Below are the code and all the weights of a small trained network. Each question names an input and a class and asks about switching units off, where a switched-off unit gives its printed mean instead of its output.

import numpy as np


def w(rows, s, z=0):
    codes = np.array(rows[::2]) - 128.0
    scale = np.full(codes.shape[1], s)
    scale[-1] = z or s
    return codes * scale


def f(y):
    return y / 2 * (1 + np.tanh(0.7978845608 * (y + 0.044715 * y**3)))


def log_softmax(a):
    a = a - a.max(-1, keepdims=True)
    return a - np.log(np.exp(a).sum(-1, keepdims=True))


def net(x, mask):
    res = np.array(x, float).reshape(1, 6) / 4 @ E
    y = f(res @ A[0][:, :-1].T + A[0][:, -1])
    res = res + np.where(mask, y, B[0][:, -1]) @ B[0][:, :-1]
    return log_softmax(res[-1] @ U[:, :-1].T + U[:, -1])


A, B = {}, {}
E = w([
[27,229,103,14,102,169,107,42],'x0',
[124,179,188,174,178,54,234,88],'x1',
[96,98,57,123,168,97,38,125],'x2',
[150,97,122,144,251,58,158,87],'x3',
[66,164,254,183,68,18,104,25],'x4',
[36,60,93,208,147,224,214,71],'x5',
],0.0088)
A[0] = w([
[181,208,135,55,97,32,87,57,190],'n1',
[149,129,184,114,80,60,115,134,205],'n2',
[86,111,194,141,67,176,146,143,162],'n3',
[147,151,27,57,146,171,142,152,173],'n4',
[162,123,159,148,81,77,114,219,112],'n5',
[105,142,157,70,100,126,144,118,235],'n6',
[180,126,165,154,151,174,196,105,214],'n7',
[91,72,171,149,138,159,65,95,125],'n8',
[25,106,110,130,79,149,137,90,194],'n9',
[89,66,152,177,142,84,81,98,219],'n10',
[66,106,154,83,153,60,80,75,241],'n11',
[111,128,40,84,160,108,60,181,201],'n12',
[206,150,107,111,171,139,88,250,245],'n13',
[112,117,192,98,90,119,128,81,253],'n14',
[174,153,61,78,145,94,98,223,204],'n15',
[169,114,155,105,149,124,193,109,210],'n16',
],0.013,0.0051)
B[0] = w([
[174,206,203,136,172,142,35,74,227],'n1',
[184,163,163,28,140,69,87,200,193],'n2',
[100,178,83,100,85,104,160,213,181],'n3',
[38,84,171,167,106,164,151,24,243],'n4',
[202,70,151,54,72,57,117,187,185],'n5',
[43,189,119,195,105,162,103,123,178],'n6',
[135,131,213,168,150,144,247,187,201],'n7',
[144,115,56,60,120,144,163,128,161],'n8',
[58,197,27,182,115,168,135,153,209],'n9',
[151,85,13,84,139,53,136,149,189],'n10',
[179,191,33,118,205,167,77,32,206],'n11',
[122,72,138,122,125,204,100,26,229],'n12',
[144,42,254,131,58,123,146,91,248],'n13',
[128,224,61,112,127,80,177,195,189],'n14',
[150,49,204,95,107,144,40,76,231],'n15',
[137,144,192,180,206,94,156,120,185],'n16',
],0.0097,0.018)
U = w([
[19,207,87,181,1,228,158,134,61],'0',
[161,154,151,72,53,56,111,237,15],'1',
[117,44,3,160,204,147,127,49,191],'2',
[145,100,183,242,222,148,242,117,249],'3',
[69,24,173,112,142,226,72,35,93],'4',
[233,4,192,95,65,97,55,151,102],'5',
[172,236,189,89,193,119,26,53,1],'6',
],0.0088,0.004)

Each question gives the input, the list of numbers given to net, and the class t.
The units are the neurons (one row each of A and B). Each row of codes is followed by its name. A weight is (code - 128) times the scale printed after its matrix; where a second scale follows, it is the last column's (A, B and U).
mask holds one flag per neuron, in row order. A switched-off neuron (its flag False) gives its mean, the last column of its row in B, instead of its output. The means were averaged over made-up inputs and are rounded, as every weight is.
A unit's drop is (log p(t) with every unit on - log p(t) with that unit switched off) / (log p(t) with every unit on - log p(t) with every unit switched off).
The circuit of an input: a set's keep is (log p(t) with only the set's units on - log p(t) with every unit switched off) / (log p(t) with every unit on - log p(t) with every unit switched off). Starting from the 12 units with the biggest drops (on a tie, the unit counted first), units are removed one at a time, each time the one whose removal leaves the highest keep (on an exact tie, the one counted first), for as long as the keep stays at least 0.8.
units of the circuit, in order: the units of the circuit, biggest drop first
top k neurons: the k neurons with the biggest drops, biggest first
drop of u: that unit's drop, to one decimal
input [-6,0,-6,-6,0,-1], class 1: units of the circuit, in order	n3, n12
input [3,5,-8,-4,-6,-7], class 5: units of the circuit, in order	n13
input [5,5,8,1,-2,0], class 2: units of the circuit, in order	n13, n2
input [6,-2,7,2,-4,7], class 2: top 2 neurons	n13, n9
input [0,4,6,2,-2,1], class 2: units of the circuit, in order	n13, n1
input [-4,-5,5,-2,-7,-3], class 4: top 2 neurons	n4, n12
input [-2,-7,2,-2,0,7], class 0: top 2 neurons	n9, n11
input [-6,-8,2,-1,-5,0], class 4: top 3 neurons	n12, n4, n2
input [-8,5,2,-7,-3,3], class 5: top 2 neurons	n5, n9
input [-1,5,3,-2,-1,-6], class 5: top 2 neurons	n5, n13
input [-1,-5,-5,-2,4,-7], class 1: top 3 neurons	n5, n14, n12
input [-2,-4,0,5,0,6], class 2: top 2 neurons	n13, n10
input [2,-4,-6,4,5,1], class 6: top 2 neurons	n4, n11
input [-7,5,-2,4,-2,-3], class 5: units of the circuit, in order	n5
input [-4,3,5,-8,-8,-2], class 4: top 4 neurons	n4, n12, n2, n10
input [6,-1,1,-5,-1,-2], class 0: drop of n6	0.1
input [-3,-5,-3,5,2,0], class 5: drop of n14	0.1
input [-7,-5,-2,-3,6,6], class 1: drop of n14	0.0
